data =
[-2.71  3.80  4.69 -2.85  4.05 -5.18  4.37 -0.01  2.14  4.03  3.88  3.97
 -3.48 -3.29  4.05]
Give the entry just right of the centre entry.
2.14
Give the entry just right of the smallest entry.
4.37
Give the entry just left of 4.69.
3.80
Give the entry just right of -3.48.
-3.29

grid =
[[48 79 76 61 64 77 76 33 27]
 [42 76 76 63 67 86 78 38 25]
 [33 30 43 70 66 89 57 97 67]
 [37 80 80 65 69 94 83 34 17]
 [93 89 73 43 46 14 56 15 55]
 [84 90 77 46 50 27 62 14 46]
 [43 82 80 63 67 86 81 31 19]
 [53 88 82 58 63 72 78 22 22]
 [84 67 59 48 48 23 49 44 70]]
The largest entry in the last row -> 84
The largest entry in the first row is 79
Find the first entry in reading order.
Answer: 48
Find the entry directly below the centre entry.
Answer: 50
The 4th entry, reading row by row -> 61
Find the largest entry in the first column.
Answer: 93
Find the top entry of the column that holds the largest entry.
Answer: 33
The entry just left of 58: 82
The entry in the bottom-right corner: 70
Find the smallest entry in the last column.
Answer: 17
Find the 2nd-last entry, reading row by row.
Answer: 44
Find the smallest entry in the first row.
Answer: 27
The second entry on the diagonal from the top-right corner is 38
Find the entry just left of the largest entry.
Answer: 57
The entry directly above 34: 97
Find the entry just right of the largest entry.
Answer: 67
Find the entry directly above the centre entry.
Answer: 69
The entry just left of the centre entry -> 43
The entry directly below 56: 62
The centre entry is 46
The second largest entry is 94
The entry directly below 19: 22
Find the fifth entry from the end, reading row by row.
Answer: 48
Find the smallest entry in the first column.
Answer: 33
The fourth entry from the end, reading row by row: 23
The third entry, reading row by row -> 76
The entry directly below 34 -> 15

Questions about the grid below. Indices start at 0.
1) Read off the entry at row 2, column 0.
2) Read off the entry in the bottom-left corner.
3) Read off the entry just left of -0.57.
4) Read off the largest entry.
5) Read off the top-right entry.
6) Read off the entry at row 0, column 0.
7) Read off the entry just left of the smallest entry.
8) Read off the entry in the bottom-right corner.
 1.09   0.03  -0.57   0.55
 0.77  -0.14   1.92   0.21
 1.16   0.28   1.00   0.68
 0.21  -0.11  -0.65  -0.08
-1.39   0.78   0.77  -0.46
 0.68   1.86  -2.02  -0.16
-0.56   0.55  -0.01   0.31
-0.06  -0.39   0.01   0.25
-0.01   0.61  -0.74   0.15
1) 1.16
2) -0.01
3) 0.03
4) 1.92
5) 0.55
6) 1.09
7) 1.86
8) 0.15

Read these off the grid that follows.
1) The entry just left of 554?
2) The top-left entry?
3) The entry directly above the smallest entry?
4) The entry directly below 472?
5) The entry just right of 472?
6) The entry in the bottom-left corner?
7) The maximum?
8) The third entry from the end, reading row by row?
[[515 589 835 507 683]
 [693 703 747 650 593]
 [540 441 261 492 701]
 [619 602 851 581 591]
 [697 298 676 571 434]
 [396 396 476 382 755]
 [538 439 266 492 702]
 [653 230 554 539 465]
 [724 606 305 652 612]
 [618 355 800 534 490]
 [696 708 750 654 598]
 [726 472 281 627 559]
 [469 667 728 492 773]
 [660 233 549 534 462]]
1) 230
2) 515
3) 439
4) 667
5) 281
6) 660
7) 851
8) 549

Questions about the grid below.
1) Report the entry just right of 0.090.
2) Report the entry directly above 0.128.
3) Report the 2nd entry on the main diagonal.
4) Report the entry just left of -0.136.
5) Report the bottom-left entry.
6) Report the top entry of the column that holds the largest entry.
7) Report the second entry, reading row by row.
8) Report the smallest entry in the last row.
[[-0.036, -0.061, 0.090, -0.150, 0.020, -0.054, -0.042, 0.139, 0.114],
 [0.160, -0.132, 0.076, -0.136, 0.034, -0.066, -0.075, 0.148, 0.195],
 [0.158, -0.112, -0.015, -0.019, 0.145, -0.104, -0.114, -0.050, -0.050],
 [0.168, 0.040, -0.008, 0.097, -0.076, 0.150, 0.150, 0.059, 0.117],
 [-0.048, -0.103, 0.101, -0.198, 0.032, -0.098, -0.068, 0.151, 0.118],
 [0.246, 0.053, 0.132, 0.044, 0.064, -0.001, 0.006, 0.210, 0.254],
 [-0.060, -0.063, 0.070, -0.163, -0.017, -0.025, -0.009, 0.144, 0.111],
 [0.210, -0.145, 0.071, -0.144, 0.017, -0.054, -0.066, 0.165, 0.223],
 [0.032, -0.055, 0.108, -0.120, 0.070, -0.082, -0.085, 0.117, 0.111],
 [0.177, -0.085, 0.038, -0.061, 0.148, -0.113, -0.125, -0.004, 0.015],
 [0.210, 0.081, 0.132, 0.073, 0.071, 0.012, 0.019, 0.192, 0.221],
 [-0.038, -0.070, 0.079, -0.154, 0.012, -0.047, -0.035, 0.131, 0.110],
 [0.216, 0.078, 0.128, 0.071, 0.063, 0.018, 0.025, 0.187, 0.218],
 [0.239, 0.053, 0.123, 0.044, 0.057, 0.007, 0.011, 0.204, 0.250],
 [0.180, -0.176, -0.032, -0.075, 0.110, -0.084, -0.099, -0.048, -0.024],
 [-0.098, -0.072, 0.016, -0.178, -0.092, 0.043, 0.064, 0.142, 0.095]]
1) -0.150
2) 0.079
3) -0.132
4) 0.076
5) -0.098
6) 0.114
7) -0.061
8) -0.178

[-3.35  2.66 -0.42 -4.15  2.09 -5.46  2.02]
Report the third entry from the left.
-0.42
The last entry: 2.02
The entry just right of 2.09: -5.46
Report the fourth entry.
-4.15
Report the third entry from the right.
2.09

[[-1.27  2.95 -0.94 -0.59 -0.94  4.18 -2.24  0.57 -0.83  2.21 -1.26 -1.98
   1.66  1.05]
 [ 0.35 -0.76 -1.04 -0.59  1.16 -1.91  0.92  0.69 -0.64 -0.18  1.19  0.54
  -0.64 -0.38]
 [-4.83  3.23  0.65 -3.39 -3.45 -1.12  1.62  2.29 -2.01  4.15  0.89 -3.33
   0.53 -1.25]
 [ 4.06 -1.68 -0.71 -0.95  1.26 -3.17  2.08 -0.97  2.00 -2.27 -0.62  2.05
   0.65 -1.99]
 [ 1.96 -1.91  3.99 -0.86  0.83  4.17  2.58 -0.36  2.37 -0.93  2.25  2.69
  -1.38  2.82]
 [ 1.89 -4.72  0.24  2.03  1.63 -3.86 -0.89 -1.37  3.43 -2.30 -1.02  3.50
   0.46 -4.13]
 [ 1.81 -1.39 -0.89  0.10  1.36 -1.59  0.96 -1.14  1.80 -1.10 -1.28  2.00
  -1.94  0.69]]
The entry just left of 3.43: -1.37
Which number is the entry just right of the largest entry?
Answer: -2.24
Which number is the entry just right of 1.80?
Answer: -1.10
The entry just left of -4.13 is 0.46
Which number is the entry just left of the largest entry?
Answer: -0.94
The entry just right of -4.83 is 3.23
The largest entry -> 4.18
Which number is the entry just left of 4.17?
Answer: 0.83
The entry just left of 2.08 -> -3.17

60  73  69  39  56  50  72  74  61  59  55  48  39  62
53  65  69  47  75  49  65  64  68  61  61  56  28  79
65  62  63  45  65  45  62  56  77  60  66  59  41  62
58  75  66  55  63  59  70  72  59  57  61  55  52  63
57  73  66  44  60  41  76  66  65  57  54  53  40  66
60  69  76  45  65  42  60  65  71  67  65  49  34  65
64  43  59  51  57  48  53  42  66  77  65  62  33  74
50  48  66  52  66  47  55  57  66  71  65  57  33  78
54  35  52  54  55  42  53  45  74  75  71  66  22  68
58  78  67  42  59  40  68  67  70  65  57  49  35  56
49  61  63  52  68  46  68  63  62  59  70  59  38  84
The entry in the bottom-left corner -> 49
The 1st entry on the main diagonal: 60
The second entry, reading row by row is 73
The largest entry in the last row: 84
Give the entry just right of the smallest entry.
A: 68
Give the first entry of the smallest entry's row.
A: 54
The fourth-last entry, reading row by row -> 70
Give the fifth entry from the end, reading row by row.
A: 59
The entry in the top-right corner: 62
The 2nd entry from the end, reading row by row is 38
The 3rd entry on the diagonal from the top-right corner is 59
Give the fourth entry in reading order.
A: 39
The largest entry in the first column: 65
Give the entry directly above 51.
A: 45
The 5th entry in reading order: 56
Give the third entry on the main diagonal.
A: 63
The largest entry in the first row: 74
Give the entry directly below the smallest entry.
A: 35
Give the smallest entry.
A: 22
The third entry in reading order -> 69
The second entry on the diagonal from the top-right corner -> 28
Give the entry just left of the smallest entry.
A: 66
The second entry on the main diagonal: 65
Give the third-last entry, reading row by row.
A: 59
Give the entry directly above 43.
A: 69
